Below are the code and all the weights of a small trained network. Each question names an input and a class and asks about switching units off, where a switched-off unit gives its printed mean instead of its output.

import numpy as np


def w(rows, s, z=0):
    codes = np.array(rows[::2]) - 128.0
    scale = np.full(codes.shape[1], s)
    scale[-1] = z or s
    return codes * scale


def norm(h):
    return h / np.sqrt((h * h).mean(-1, keepdims=True) + 1e-5)


def f(y):
    return np.maximum(y, 0)


def log_softmax(a):
    a = a - a.max(-1, keepdims=True)
    return a - np.log(np.exp(a).sum(-1, keepdims=True))


def net(x, mask):
    res = np.array(x, float).reshape(1, 3) / 4 @ E
    u = 0
    for l in range(3):
        y = f(norm(res) @ A[l][:, :-1].T + A[l][:, -1])
        res = res + np.where(mask[u : u + 6], y, B[l][:, -1]) @ B[l][:, :-1]
        u += 6
    return log_softmax(norm(res)[-1] @ U[:, :-1].T + U[:, -1])


A, B = {}, {}
E = w([
[175,103,166,33,192,3,29],'x0',
[208,103,121,108,190,115,124],'x1',
[210,111,137,136,144,145,181],'x2',
],0.013)
A[0] = w([
[173,123,137,82,153,25,85,72],'0.n0',
[144,158,132,109,131,96,103,76],'0.n1',
[194,121,144,66,173,5,49,137],'0.n2',
[149,147,79,125,88,70,106,2],'0.n3',
[127,122,105,121,131,101,92,64],'0.n4',
[37,135,119,133,94,113,116,81],'0.n5',
],0.028,0.0038)
B[0] = w([
[133,78,157,123,216,81,62,216],'0.n0',
[142,120,156,106,113,123,202,156],'0.n1',
[144,111,233,16,197,5,36,254],'0.n2',
[107,118,158,94,96,105,222,143],'0.n3',
[151,170,126,62,72,128,195,150],'0.n4',
[86,144,98,198,103,150,102,178],'0.n5',
],0.028,0.037)
A[1] = w([
[29,174,127,149,69,139,84,92],'1.n0',
[44,125,103,142,110,105,145,152],'1.n1',
[255,142,103,139,149,137,139,116],'1.n2',
[169,128,105,195,144,130,93,14],'1.n3',
[158,107,157,89,183,94,104,29],'1.n4',
[70,140,147,137,52,106,139,254],'1.n5',
],0.029,0.001)
B[1] = w([
[33,107,126,164,72,137,59,241],'1.n0',
[118,143,82,175,143,71,58,192],'1.n1',
[200,120,103,118,113,168,206,162],'1.n2',
[142,143,125,117,88,133,157,170],'1.n3',
[112,208,237,106,117,194,82,253],'1.n4',
[58,95,110,178,252,141,151,190],'1.n5',
],0.027,0.023)
A[2] = w([
[188,128,222,60,194,100,100,129],'2.n0',
[110,110,96,82,120,125,133,36],'2.n1',
[177,78,137,93,222,112,217,175],'2.n2',
[156,168,131,117,148,120,101,94],'2.n3',
[112,168,154,75,138,163,97,66],'2.n4',
[216,47,101,109,147,2,91,3],'2.n5',
],0.024,0.0026)
B[2] = w([
[125,100,134,104,95,26,222,254],'2.n0',
[134,88,181,148,115,166,109,128],'2.n1',
[207,131,38,87,132,167,115,172],'2.n2',
[129,89,153,159,91,60,186,154],'2.n3',
[54,122,150,74,80,147,251,166],'2.n4',
[159,199,161,136,225,137,59,182],'2.n5',
],0.02,0.03)
U = w([
[215,133,81,119,105,206,202,221],'0',
[10,126,87,228,106,162,67,2],'1',
[149,132,254,27,181,53,104,145],'2',
],0.011,0.002)

Each question gives the input, the list of numbers given to net, and the class t.
The units are the neurons (one row each of A and B). Each row of codes is followed by its name. A weight is (code - 128) times the scale printed after its matrix; where a second scale follows, it is the last column's (A, B and U).
mask holds one flag per neuron, layer by layer. A switched-off neuron (its flag False) gives its mean, the last column of its row in B, instead of its output. The means were averaged over made-up inputs and are rounded, as every weight is.
A unit's drop is (log p(t) with every unit on - log p(t) with that unit switched off) / (log p(t) with every unit on - log p(t) with every unit switched off).
unit that matters most: the unit with the biggest drop
top k neurons: the k neurons with the biggest drops, biggest first
top k neurons in layer l: the k neurons of layer l with the biggest drops, biggest first
drop when u is switched off: that unit's drop, to one decimal
input [-2,-5,8], class 0: top 3 neurons in layer 0	(0.n5, 0.n2, 0.n0)
input [-6,1,0], class 1: top 2 neurons	(0.n2, 0.n0)
input [-8,0,5], class 0: top 2 neurons	(0.n5, 0.n2)
input [-3,-2,5], class 0: top 4 neurons	(0.n5, 0.n2, 0.n0, 1.n0)
input [-6,6,4], class 0: top neuron in layer 0	(0.n2)
input [-5,3,1], class 0: top 2 neurons in layer 0	(0.n5, 0.n2)
input [-6,4,0], class 0: top 2 neurons	(0.n5, 0.n2)
input [-6,-4,6], class 1: top 3 neurons	(0.n2, 0.n0, 0.n1)
input [-3,5,8], class 0: top 2 neurons	(0.n2, 0.n0)
input [-5,-1,5], class 0: top 3 neurons	(0.n5, 0.n2, 0.n0)
input [-2,0,8], class 0: top 2 neurons	(0.n2, 0.n5)
input [-8,6,8], class 0: top 2 neurons	(0.n2, 0.n0)
input [-5,-6,6], class 1: top 2 neurons	(0.n2, 0.n0)
input [-7,6,4], class 0: unit that matters most	0.n2
input [-3,-8,-8], class 1: drop when 0.n1 is switched off	0.0
input [-3,-6,-2], class 1: drop when 0.n2 is switched off	0.2
input [-8,-6,6], class 1: drop when 0.n2 is switched off	1.1
